Each row has a class, written as a number after it.
[  56  220  285  -14  -61   69  -36   77  -56 -190  -39 -206 -106 -116
 -100   79  162   19   65   55   87   85   -6  159  151 -148 -139   84
  -88  -99  -35  -34  -22  100] : 10
[  -8   23   38  138  -59   -2   90  106   94  196  -95  -73   36  -25
  -65   -8  -56 -128   92  -43  -98  -67 -128 -183  -50  -61   66  -63
  -16 -101  -44   32   -6   44] : 3
[ -97 -226  -47   -3 -127  -36  -51 -157 -190  127   80    0  -61  140
  210  -17  -75   -3 -195  394  177  -55   55  -12 -208   88  176  -56
    2  218  132   40  -23 -144] : 8
[-164  184  190  -17  142   36 -352 -142  139   42   76  119 -167 -202
 -656  228   96  283   81  -94  207   82  320  163  452  152   50  111
 -153  -24 -228   17 -214 -324] : 2
[ 291  -35  218 -105  -49 -124  -59 -107  165   32   37 -117  116   95
 -103  -58  102 -122  -20  221 -328 -140  100 -161 -102  219  -88  245
   69   48   -2 -187  -49 -271] : 8
[-110    6   41   73   90  -12  -32 -179 -176  -23  106   62 -270  154
 -194   55  -42   95  -70  -25  409   47   -8  103  241  -25   49   48
 -207  135    1   82   12 -168] : 9
[ -96  235   38  -41  121  132  490  623 -386  -12  -62    7 -189 -349
 -137    6  134  -31  -23 -562   42  457 -132  -91  136 -362  131 -216
   31 -435 -188  100  205  527] : 0
[-271  -50  -56  100 -120   67  184  138 -454   26   48   87 -212    6
  180    0  -52  -25 -184   82  398  181  -55  123  -19 -221  205 -203
  -35   31   66  124   62  206] : 10
[-147  282  125  100 -106  216  427  496 -440 -199 -115 -157 -156 -297
  144    0   41   45   60 -250  171  343 -153  350  143 -505  -70 -268
   34 -344   68  175  177  634] : 2
[   5  135  196   -5 -178  167    3  182 -302 -220  -44 -168  -89 -211
  276   89   27  199  -68  -29  110  228   82  457   69 -333 -236 -145
   79 -110  124   73   -5  310] : 1
[  80  249  249   44  -37   33  280  258   49 -206  -79 -196  -74 -118
 -146  -55  116 -177  142 -167    7   83 -189  -36  155 -206 -121   65
  -89 -204  -79   73  124  197] : 0
[ -51 -171 -134   89  -93  -58  167 -121  175   47   19  -25  -19  239
   65 -223  -99 -319   18  306   73 -233 -121 -262 -151  133  155   89
  -82  172  100  -11   74 -160] : 6
[-228   64  165  187   39   58 -116 -137 -471   40  160  180 -290   54
 -294  214  -56  343 -132  -81  551  213   75  362  353 -141   92  -69
 -198   62    7  187  -56 -152] : 1
[ -26  -95  105   89  -22  -76   67 -161   66   11   93  -13  -45  248
 -124 -117  -59  -71  -17  232  178 -110  -30 -103  -19  104   42  127
  -90  179   79  -26  -24 -277] : 2
[ 249   60   89  -92   53  -35   44  -18    2   73   46    2   91  -32
 -210   27    8  -29  -10  235 -118 -260   94   -5   52  211  -60  159
   73   79   68  -22  -32 -129] : 11
[-230  -21  -67  129   32   69  342  269 -301   75   44   83 -174  -29
  -29  -78  -43 -103 -118 -105  233  200 -148  -60   58 -158  244 -142
  -94 -139  -37   96  105  183] : 11
[-239   43 -132   -7   39  103  162  257 -139  174 -100  -16 -141 -176
  -73  -15   57   57   91  -95 -132  285   92    8   21  -72  157 -221
   35 -221  -85   -5   41  317] : 11
[  91  126  174  -11   26   56  190  272 -321   13  -13    5   -6 -186
  -14   40   55   83  -87 -172 -104  170   18  153   57 -143  -86  -78
  143 -216    8  -19   35  246] : 8
[ 202  190  424   72   74 -106 -159 -211   37   -3  146  137   19   -7
 -619  220   -3  169   24    8  135 -172  193  182  310  231 -208  262
  -33  147  -45   11 -198 -454] : 1
[-205   11  -81  -56   78   74 -257  -39   65  112  -12  129  -63 -129
 -150   84   55  196   47  -74   15  165  246  137  138   37   95 -105
   43 -121  -85    6 -130  -29] : 5
[ 153   41  313  -18 -135  -55 -293 -293  299 -150   38 -151   52   38
 -167   51   99   -1   22  362   61 -202  112   71  149  111 -124  244
  -95  179    9  -35 -143 -316] : 4
[ -10  181  102  -29   60   97  454  486 -440   36  -58  -59 -110 -274
  -52   12   72  -30 -105 -276  -10  269 -100   13    7 -228   90 -184
   87 -313  -39   17  135  449] : 9
[ 329 -118  205  -99  -92  -90 -302 -367  -26   41   99   14  158  172
   -6   79   33  168 -140  346 -205 -238  246  100 -118  330 -117  197
  178  223   69 -164 -179 -402] : 12
[-159 -199  -38   67  -89   27  -75 -105 -234   55  108   76 -115  136
  255   -7  -89  111 -193  216  254   82   52  149  -31  -84  102 -113
  -49  127  122   93  -14  -76] : 4
[  29  138  217  129   44  -31  -81  -88   39   46   20  -18 -116  -18
 -404  145   43   83   56 -156  164   61  -18    4  278  -47   11   39
 -113  -38 -142   52  -65 -170] : 3
[-158  -37  -48   56  -70   45  304  112 -228    4   14  -48 -208   44
   97 -102 -106 -168 -135  124  306   30 -147  -38  -61 -123  164 -106
  -90   69   99  119  138   87] : 7
[ 124  -73  157   85  -60 -163    1 -412  253  -47  125  -33  -70  397
 -256  -90  -33 -189  -63  480  257 -345  -44 -126   16  293   43  264
 -127  387   92  -67  -50 -476] : 12
[ 232  133  413  -37  126  -74 -273 -260 -150   93  184   80  -90    7
 -538  254   55  289 -173  123  192  -67  236  156  262  217  -74  227
  -32  156  -51  -36 -176 -494] : 4
[-362  170    4  263   89  150  468  452 -533   15   11  141 -340 -103
 -191   -8   -2   76  -54 -564  473  549 -203   59  263 -440  224 -270
 -175 -328 -151  173  163  399] : 1
[ 305   27  176  -47 -155  -88 -137 -277  404 -118  -50 -234  150  140
   41  -89   59 -211  157  469 -244 -388   58  -15  -71  203 -249  310
    3  180  102  -85  -74 -221] : 6
[ 184   -5  127  -71  -28  -86   29 -103   65  117   43  -45  110    1
 -189    7   86  -85  -18  226 -191 -190  122 -169  -94  245   27  182
  107  119  -26 -102  -47 -180] : 2
[-142  155   28  180  -79  120  436  458 -190  157 -142  -89  -91 -210
  119  -27  -75 -152   -4 -354   30  206 -239 -114  -64 -405   96 -263
   10 -302  -57   83  134  472] : 4
[ -93  162  118   47 -168  191   41  228 -293 -164 -111  -84   -5 -271
  240   84  -57   73  -95  -59  167  108 -101  373    4 -339  -85 -205
   63 -172  115   81  -43  365] : 12
[ 137   18  179 -130   62   36 -289 -170 -407  174  100  135  -41  -41
 -115  291   14  428 -184   50   54   63  259  281   53   92  -26   -3
  144   64  -10   30 -132 -176] : 5
[-104  125  107  -10 -120  200  221  334 -183 -212 -140 -267 -104 -225
  201  -63  155    3  -36   10  122  282 -128  160    7 -370    9 -199
   11 -251   56   14   79  492] : 1
[-292  -18 -307  -58  -38  137  399  540  -54   81 -155  -53  -51 -265
  236 -162  -18 -196  156 -205 -246  266  -20 -115 -122 -206  151 -352
  101 -369  -18   63  167  553] : 9
[ 315  110  100    6   -9  -76  397  171  118   58    5 -115   72   64
 -270 -148    6 -298  119    4 -320 -147  -66 -299  -22  188    0  191
   48  -75  -58  -99  163  -57] : 12
[-217  -57 -122   59    4   84  183  122 -407   82   38   76 -215    0
  127   18  -71    5 -183    0  350  162  -83   69  -21 -151  208 -199
  -43   -5   51  122   91  172] : 9
[ -70  147   99   78  -51   53   56   54 -151   81  -55  -36 -130  -71
  -57  130   17   70  -85 -129  204  141  -88   48   28 -207   71 -188
   17  -81  -76   77   -6  148] : 12
[ 229 -227 -122 -213 -172    5  -54   10 -145  185  -73 -112  247   26
  590  -56  -27  -36 -150  463 -466 -217  167   -5 -549  164  -60  -65
  381   93  218 -137  -85  124] : 11
[ 143   80  327  -47 -154   38 -228 -179  -95 -274   -1 -150  -64  -68
   71  137  167  143 -117  265  196   -2   93  337  128 -102 -185   87
    1  115   62  -15 -140  -12] : 4
[  18   52  130  -89   14   90  190  309 -493  104   -1  -28  -95 -196
   71   81   64  197 -141 -164  -62  291   56  101  -43 -171   66 -185
  129 -218  -17   49   70  304] : 5
[-153 -142  -82  -16  -70  108 -114  -91 -541   98   95   71 -144   26
  331  117 -145  289 -273  260  382   89  136  386  -79 -108  109 -220
   68  161  233  167  -43   42] : 11
[ 129    5  -42  -58 -268   84  256  131  136  -28 -180 -367   69  -23
  389 -196  -35 -392   60  431 -231 -285 -192 -119 -323  -58  -29   -7
   67   24  220  -13  152  263] : 12
[ 215  -18  138   -7 -233  -32    4 -181  399 -172  -97 -336  126  114
  157 -190   82 -273  103  506 -221 -344  -59  -65 -111  114 -180  236
    7  166  115 -122    4  -75] : 2
[-286  -98 -285  106 -103  124  640  498 -255  149 -111  -64 -164  -67
  411 -257 -137 -406  -36 -104   31  124 -312 -259 -253 -287  275 -280
  -22 -179   64   97  302  508] : 10
[ 152 -193    6  -53 -165  -56 -323 -384  158  361  -20  -92  167  175
  279   81 -155   22  -91  527 -168 -396  126  -70 -355  195  -45   52
  132  320  152   -4 -147 -306] : 0
[-410   30  -11  -63  162  192 -308  169 -234   49   32  175 -232 -353
 -164  209  128  436  -82 -350  259  515  296  238  316 -159  207 -266
  -85 -308 -260  106 -147  113] : 7
[ 125  -16  118  -60 -125   20 -186 -140  281 -110  -79 -175  120  -11
  169  -32   57  -65   55  301  -34 -195   10   67  -37   20 -111   97
    4   57   83    4  -72  -60] : 8
[-344  133  165   73  144  153 -310  -26 -120  -61   66  167 -244 -210
 -397  194  160  499  -39 -377  323  522  257  402  578 -205   62 -141
 -146 -250 -256   78 -158  -18] : 1
[-327   49 -339 -105   -1  231  510  725 -511   32 -184  -97 -258 -435
  381  -69   53  -81   16 -434 -147  566  -14   28  -55 -421  192 -442
  112 -464 -135  117  222  899] : 0
[-108  177   45   48   24  217  591  709 -482  -18 -111   25   -2 -389
  191 -102   75   50  -89 -469  -24  462 -143  154   31 -459   43 -366
  190 -510   -8  147  197  719] : 1
[-412   70 -141    5   29  227  257  568 -625   79  -83   58 -313 -419
  243   67   73  286  -31 -552   56  683  121  279  125 -428  175 -504
   63 -449 -139  262  138  673] : 3
[-233 -211  -91    1  -97   84   17   12 -206  -16   22   -1 -122   77
  420 -134  -10   31 -292  175  299  186  -60   55 -128 -174  195 -188
    8   38   77   68   51  123] : 8
[ 171 -100  114 -116 -270   -9 -214 -237   75 -103  -27 -229   96    3
  324   15   22   10  -79  552 -116 -259  165  173 -213  125 -168   90
  129  282  195  -39 -110  -92] : 3
[ 129   89   54   66 -175   63  198  102  108 -144 -103 -212   47  -36
  117  -93    0 -173  139   68 -131 -105  -75   48  -23  -98 -173   54
   34  -29   98  -51   78  188] : 1
[ -23 -117 -123  -62  -10   -9  -23   -4  175  205  -17  -28   30  -19
 -108  -22   12  -65  127  182 -269  -67  220 -165  -86  223  103   28
   28    4  -26 -114  -79  -85] : 1
[-171  156  127  113    6  142 -166  -44 -404  203   40  142 -163 -169
  -86  339  -42  435 -170 -164  431  169   94  344  197 -246   51 -259
  -15  -66  -46  220  -94   46] : 9
[-327  168   63  -30  131  153  -53  320 -367   64   52  160 -285 -314
 -283  196   69  357    6 -411  213  556  243  268  355 -234  186 -247
 -111 -384 -223  184  -37  158] : 6
[ -53  134   44  -81    3  147  453  605 -540   54  -76  -78  -94 -339
  180  -36   30   50 -154 -305  -53  360  -60   40 -106 -338  126 -313
  162 -380    9   77  169  578] : 6
[-322  195  -41  -25  179  221  169  447 -337   26  -57   38 -291 -356
 -130   69   97  292   56 -561  185  604   99  204  336 -373  153 -305
  -67 -444 -207  171   87  433] : 2
[ 128  -79   31 -159  -30   22  -79   96 -341  176  -16  -81   56 -109
  225   67  -15  134 -199  117 -202   60  156   70 -223   36   42  -91
  206  -57   62  -73  -56   82] : 8
[  28  152  155   50  -70  127  149  190  -74 -191 -110 -185  -18 -119
   83  -81  117  -68    4   13   98   92 -146  135  103 -225  -18   10
  -40 -189   -5   49   30  266] : 3
[ -29 -133   68   53    7  -80 -182 -326   25   14  133   34 -119  238
  -99  -12    8   49 -121  256  254 -110   73  -35   23  202   67  155
 -110  261   32  -54  -61 -359] : 8
[  42  143  118   50  -74  101  250  182   72 -201 -115 -229  -64  -76
   98 -117   77 -147  111  -31   27   85 -156   66   77 -220  -95  -22
  -39 -156   27   42  151  270] : 7
[ 125  116  209   26 -170   29   27   -2  126 -187  -36 -148   20  -34
   64  -51   45 -111   59  192    4 -124  -12  145   65  -65 -178  115
  -27   14   89   47    9  -18] : 4
[-145  -45  -49 -103   35   75 -228   61   64   95   10   62  -28 -191
  -76   88   73  172   70  -36 -108  165  298   73  144   44   93  -73
  -11 -148 -140  -37 -122  -21] : 10
[  30 -101   14   10 -159   49 -172 -172   45  246  -86 -123   53   73
  252   29  -35   -7 -131  295  -97 -168   26  -34 -224    0   65  -51
   71   48   53  -80 -109  -63] : 9
[-179  215   94   39 -157  260  380  580 -446 -185 -172 -157  -88 -374
  393  -50  121    9  -89 -239  152  380 -190  242  -21 -578   76 -338
   49 -461   14  172  133  753] : 6
[  -9  174  267  176   27   51  -28  -35  -95  124   28  101  -90 -105
 -295  218   24  161  -72 -191  264  111  -24  161  264 -166   34  -43
  -56 -106 -120   86  -82  -42] : 5
[  85 -101    2   12 -139  -50 -173 -233  161  306 -110 -185  109  147
  157    1  -64 -105  -24  464 -169 -289  -31 -157 -313  136   66    0
   51  156   85 -109  -97 -160] : 10
[ 138   47   91  158  -63  -17   35 -169  144  283  -71  -91   41  130
  -81    1  -66 -116   42  213  -95 -262  -89 -104  -67   61    4   80
  -21   61   50  -34  -14 -159] : 4
[ -93  200  237  -22    5  123  377  489 -427  -74  -13   -6 -100 -315
  -51   22  162  101 -141 -319  110  405  -79   74  102 -368   47 -217
   86 -353  -80   85  112  456] : 8
[ 141  161  254   52   40    5  132  119  -45    0   34   51   18  -73
 -296   13   16    4  -19 -108  -29  -48   -5   55  191   16  -86  104
  -15 -128  -25  -24   -4  -90] : 9
[ 153  342  476  159   37  -47   22  -53  207 -318   88 -119  -49  -78
 -628   75  136  -44  163  -96  162  -33  -30  137  493    8 -247  336
 -204  -41 -124   -8  -58 -220] : 3
[ -84  -47 -157   21    6   59 -156   -5   98  157  -33  113   43  -23
 -159   12   40   54  144    8 -285   46  247   37   94  160   91   23
   14 -159 -117 -137 -132  -75] : 1
[ -15   -8 -123  -69  -56  122  532  557 -382   84 -109  -89    7 -253
  327 -141   -8 -124  -85 -221 -281  249  -75  -62 -226 -222  123 -290
  271 -330   44  -14  206  608] : 5
[ -89  242  158   14  -58  175  207  402 -295 -142  -89 -142 -105 -328
   34   47   49   10   49 -165  170  267  -68  216  132 -386  -10 -146
  -54 -311   12  148   52  435] : 6
[ -66   54  122  -89   66  180 -121  176 -663   97   39  122  -76 -257
  158  219   62  483 -302 -225   88  390  217  416   47 -194   57 -254
  201 -227  -42   67  -48  243] : 7
